Below is a small trained network, with its code and all its weights. Each question gives an input and a class and asks what happens when units are switched off, that is, made to give their printed mean instead of their output.

import numpy as np


def w(rows, s, z=0):
    codes = np.array(rows[::2]) - 128.0
    scale = np.full(codes.shape[1], s)
    scale[-1] = z or s
    return codes * scale


def norm(h):
    return h / np.sqrt((h * h).mean(-1, keepdims=True) + 1e-5)


def f(y):
    return np.maximum(y, 0)


def log_softmax(a):
    a = a - a.max(-1, keepdims=True)
    return a - np.log(np.exp(a).sum(-1, keepdims=True))


def net(x, mask):
    res = np.array(x, float).reshape(1, 6) / 4 @ E
    u = 0
    for l in range(2):
        y = f(norm(res) @ A[l][:, :-1].T + A[l][:, -1])
        res = res + np.where(mask[u : u + 13], y, B[l][:, -1]) @ B[l][:, :-1]
        u += 13
    return log_softmax(norm(res)[-1] @ U[:, :-1].T + U[:, -1])


A, B = {}, {}
E = w([
[126,129,129,130],'x0',
[167,155,219,12],'x1',
[127,127,127,128],'x2',
[37,50,140,51],'x3',
[2,163,136,199],'x4',
[129,128,130,129],'x5',
],0.006)
A[0] = w([
[60,96,45,251,161],'L0N1',
[105,187,228,105,82],'L0N2',
[141,51,38,91,114],'L0N3',
[131,171,176,75,197],'L0N4',
[48,149,132,146,184],'L0N5',
[66,50,113,79,161],'L0N6',
[115,217,154,86,67],'L0N7',
[123,217,150,138,1],'L0N8',
[98,107,171,191,77],'L0N9',
[145,240,150,118,113],'L0N10',
[136,150,182,64,188],'L0N11',
[254,146,116,74,100],'L0N12',
[189,173,60,193,162],'L0N13',
],0.0092,0.0053)
B[0] = w([
[187,148,129,33,254],'L0N1',
[98,128,79,207,162],'L0N2',
[154,21,145,254,168],'L0N3',
[36,167,185,134,189],'L0N4',
[108,164,218,85,200],'L0N5',
[76,50,193,175,197],'L0N6',
[194,64,154,158,146],'L0N7',
[223,33,238,233,137],'L0N8',
[172,126,129,39,150],'L0N9',
[185,98,77,234,164],'L0N10',
[77,144,154,85,192],'L0N11',
[109,187,9,131,193],'L0N12',
[209,136,15,98,204],'L0N13',
],0.0057,0.0088)
A[1] = w([
[141,90,178,113,66],'L1N1',
[41,110,136,74,162],'L1N2',
[211,253,189,158,230],'L1N3',
[182,189,104,91,139],'L1N4',
[168,137,96,117,137],'L1N5',
[143,164,137,197,86],'L1N6',
[147,74,68,95,116],'L1N7',
[124,216,171,112,253],'L1N8',
[162,207,92,108,160],'L1N9',
[144,112,149,69,101],'L1N10',
[111,117,154,23,95],'L1N11',
[122,77,70,53,208],'L1N12',
[61,107,133,49,119],'L1N13',
],0.011,0.0033)
B[1] = w([
[164,185,138,132,157],'L1N1',
[206,173,46,135,235],'L1N2',
[86,58,197,173,254],'L1N3',
[73,141,112,87,227],'L1N4',
[111,123,159,107,190],'L1N5',
[117,78,173,129,158],'L1N6',
[155,110,155,182,184],'L1N7',
[105,73,224,188,225],'L1N8',
[1,219,156,14,232],'L1N9',
[137,138,99,185,164],'L1N10',
[131,113,42,158,212],'L1N11',
[182,89,165,178,223],'L1N12',
[192,194,61,79,224],'L1N13',
],0.0073,0.0071)
U = w([
[193,157,65,125,170],'0',
[46,206,202,128,5],'1',
[152,51,212,248,222],'2',
],0.017,0.0014)

Each question gives the input, the list of numbers given to net, and the class t.
The units are the neurons (one row each of A and B). Each row of codes is followed by its name. A weight is (code - 128) times the scale printed after its matrix; where a second scale follows, it is the last column's (A, B and U).
mask holds one flag per neuron, layer by layer. A switched-off neuron (its flag False) gives its mean, the last column of its row in B, instead of its output. The means were averaged over made-up inputs and are rounded, as every weight is.
A unit's drop is (log p(t) with every unit on - log p(t) with that unit switched off) / (log p(t) with every unit on - log p(t) with every unit switched off).
The circuit of an input: a set's keep is (log p(t) with only the set's units on - log p(t) with every unit switched off) / (log p(t) with every unit on - log p(t) with every unit switched off). Starting from the 12 units with the biggest drops (on a tie, the unit counted first), units are removed one at a time, each time the one whose removal leaves the highest keep (on an exact tie, the one counted first), for as long as the keep stays at least 0.8.
units of the circuit, in order: the units of the circuit, biggest drop first
top k neurons: the k neurons with the biggest drops, biggest first
k most important neurons of layer l: the k neurons of layer l with the biggest drops, biggest first
drop when u is switched off: that unit's drop, to one decimal
input [4,-2,3,8,-1,-7], class 2: units of the circuit, in order	[L1N9]
input [-6,1,1,-5,2,-8], class 2: top 2 neurons	[L0N8; L0N10]
input [2,0,1,8,6,7], class 0: top 3 neurons	[L1N2; L1N13; L1N3]
input [0,1,-4,-5,7,6], class 2: top 2 neurons	[L1N3; L0N8]
input [-5,4,0,5,0,6], class 0: 3 most important neurons of layer 1	[L1N13; L1N2; L1N3]
input [-2,-7,-4,-2,-1,7], class 0: top 2 neurons	[L0N13; L0N4]
input [-4,5,2,1,0,1], class 0: 2 most important neurons of layer 1	[L1N2; L1N9]
input [-1,1,5,-5,3,7], class 2: top 2 neurons	[L0N8; L0N10]
input [-3,7,8,7,0,-5], class 0: 4 most important neurons of layer 1	[L1N13; L1N2; L1N3; L1N9]
input [-4,-8,3,-8,2,1], class 1: 3 most important neurons of layer 1	[L1N9; L1N2; L1N13]
input [0,1,-5,-6,-7,4], class 1: top 2 neurons	[L1N9; L1N2]
input [6,7,5,8,-2,8], class 0: 4 most important neurons of layer 1	[L1N2; L1N9; L1N13; L1N11]
input [7,-3,6,-8,5,1], class 1: top 2 neurons	[L1N9; L0N13]
input [-6,3,1,4,0,5], class 0: units of the circuit, in order	[L1N11]
input [2,-5,-3,7,8,-1], class 0: top 2 neurons	[L1N2; L0N1]
input [5,7,2,-8,-2,8], class 1: top 2 neurons	[L1N9; L0N12]
input [-7,5,0,-7,2,3], class 2: top 4 neurons	[L0N8; L0N10; L0N1; L1N3]
input [-4,0,7,1,-4,-4], class 2: 2 most important neurons of layer 0	[L0N3; L0N5]
input [6,2,4,-4,-8,-6], class 1: drop when L1N9 is switched off	0.3
input [6,3,-1,-1,-7,5], class 1: top neuron	[L0N12]
input [-3,3,-7,-6,3,3], class 2: drop when L0N8 is switched off	0.1
